Here is a tiny trained network, its code and every weight. The questions are about switching its units off for an input and a target symbol, where a switched-off unit gives its printed mean instead of its output.

import numpy as np


def w(rows, s, z=0):
    codes = np.array(rows[::2]) - 128.0
    scale = np.full(codes.shape[1], s)
    scale[-1] = z or s
    return codes * scale


def norm(h):
    return h / np.sqrt((h * h).mean(-1, keepdims=True) + 1e-5)


def f(y):
    return np.maximum(y, 0)


def softmax(a):
    e = np.exp(a - a.max(-1, keepdims=True))
    return e / e.sum(-1, keepdims=True)


def log_softmax(a):
    a = a - a.max(-1, keepdims=True)
    return a - np.log(np.exp(a).sum(-1, keepdims=True))


def net(x, mask):
    ids = ['ΓΔΛΞαεημφω'.index(c) for c in x.split()]
    T = len(ids)
    res = E[ids] + P[:T]
    r = norm(res)
    for j in range(3):
        rows = slice(3 * j, 3 * j + 3)
        q, k, v = (r @ M[0][rows].T for M in (Q, K, V))
        z = softmax(np.where(np.tri(T) > 0, q @ k.T / 3**0.5, -1e9)) @ v
        o = O[0][rows]
        res = res + np.where(mask[j], z, o[:, -1]) @ o[:, :-1]
    y = f(norm(res) @ A[0][:, :-1].T + A[0][:, -1])
    res = res + np.where(mask[3:11], y, B[0][:, -1]) @ B[0][:, :-1]
    return log_softmax(norm(res)[-1] @ U[:, :-1].T + U[:, -1])


Q, K, V, O, A, B = {}, {}, {}, {}, {}, {}
E = w([
[131,170,110],'Γ',
[167,51,80],'Δ',
[170,2,63],'Λ',
[123,151,88],'Ξ',
[138,109,56],'α',
[134,249,145],'ε',
[57,152,171],'η',
[131,114,104],'μ',
[137,55,77],'φ',
[170,92,173],'ω',
],0.025)
P = w([
[68,103,158],'0',
[118,126,145],'1',
[144,117,140],'2',
[172,133,125],'3',
[214,135,110],'4',
[244,157,95],'5',
[255,156,83],'6',
],0.0084)
Q[0] = w([
[38,82,168],'H0',
[17,235,190],'H0',
[94,59,182],'H0',
[88,204,98],'H1',
[118,159,248],'H1',
[193,107,24],'H1',
[55,130,163],'H2',
[185,64,81],'H2',
[81,117,239],'H2',
],0.014)
K[0] = w([
[124,68,171],'H0',
[90,126,255],'H0',
[177,97,143],'H0',
[83,139,94],'H1',
[41,96,182],'H1',
[222,131,96],'H1',
[53,101,182],'H2',
[164,90,127],'H2',
[37,154,114],'H2',
],0.02)
V[0] = w([
[57,141,128],'H0',
[23,58,97],'H0',
[173,182,89],'H0',
[124,48,98],'H1',
[147,55,92],'H1',
[85,103,89],'H1',
[120,142,51],'H2',
[31,59,2],'H2',
[114,62,202],'H2',
],0.0095)
O[0] = w([
[178,105,85,127],'H0',
[249,167,156,164],'H0',
[92,134,116,164],'H0',
[170,254,161,180],'H1',
[151,165,93,189],'H1',
[34,221,108,159],'H1',
[41,167,49,177],'H2',
[55,86,37,255],'H2',
[173,67,179,116],'H2',
],0.0059,0.008)
A[0] = w([
[153,163,74,4],'N0',
[225,116,132,170],'N1',
[50,216,140,157],'N2',
[204,158,130,171],'N3',
[141,72,77,165],'N4',
[185,108,105,221],'N5',
[113,251,119,189],'N6',
[105,133,246,58],'N7',
],0.013,0.0033)
B[0] = w([
[138,133,69,186],'N0',
[96,113,167,178],'N1',
[167,126,179,186],'N2',
[76,129,176,161],'N3',
[160,174,171,254],'N4',
[143,111,158,217],'N5',
[145,4,151,197],'N6',
[66,234,84,154],'N7',
],0.012,0.0081)
U = w([
[125,134,139,24],'Γ',
[138,130,221,209],'Δ',
[85,190,136,224],'Λ',
[10,77,54,86],'Ξ',
[107,141,103,54],'α',
[119,104,118,42],'ε',
[215,151,154,30],'η',
[163,109,137,2],'μ',
[184,183,87,242],'φ',
[71,28,140,88],'ω',
],0.012,0.0046)

Each question gives the input, a string of symbols that net reads in full, and the target symbol t.
The units are the heads (3 rows each of Q, K, V and O) and the neurons (one row each of A and B). Each row of codes is followed by its name. A weight is (code - 128) times the scale printed after its matrix; where a second scale follows, it is the last column's (O, A, B and U).
mask holds one flag per unit, heads first, then neurons. A switched-off unit (its flag False) gives its mean, the last column of its rows in O or B, instead of its output. The means were averaged over made-up inputs and are rounded, as every weight is.
A unit's drop is (log p(t) with every unit on - log p(t) with that unit switched off) / (log p(t) with every unit on - log p(t) with every unit switched off).
The circuit of an input: a set's keep is (log p(t) with only the set's units on - log p(t) with every unit switched off) / (log p(t) with every unit on - log p(t) with every unit switched off). Starting from all 11 units, units are removed one at a time, each time the one whose removal leaves the highest keep (on an exact tie, the one counted first), for as long as the keep stays at least 0.8.
units of the circuit, in order: the units of the circuit, biggest drop first
most important unit: the unit with the biggest drop
top k neurons: the k neurons with the biggest drops, biggest first
heads that matter: for each layer, one digit per head in row order, 1 if its drop is at least 0.15 and else 0, layers parted by /
drop of u: that unit's drop, to one decimal
input Ξ φ ε, target Δ: most important unit	N2
input Δ μ φ α ω α, target Δ: heads that matter	001
input η Ξ ω Γ, target Δ: heads that matter	001
input φ φ φ φ Ξ φ, target Ξ: heads that matter	101
input η Ξ φ, target φ: top 4 neurons	[N6, N4, N1, N3]
input φ φ ω Λ, target Δ: heads that matter	001
input φ Γ φ Δ ω φ ε, target Δ: top 2 neurons	[N6, N3]
input φ φ Γ, target ω: top 3 neurons	[N6, N2, N4]
input φ φ Ξ Ξ ω Ξ, target Δ: units of the circuit, in order	[H2, N3]
input η μ η φ φ Γ, target ω: drop of N4	0.1
input Ξ Ξ ω Ξ Γ, target Δ: drop of N3	0.2
input Ξ φ ω Ξ, target Δ: drop of H2	1.0
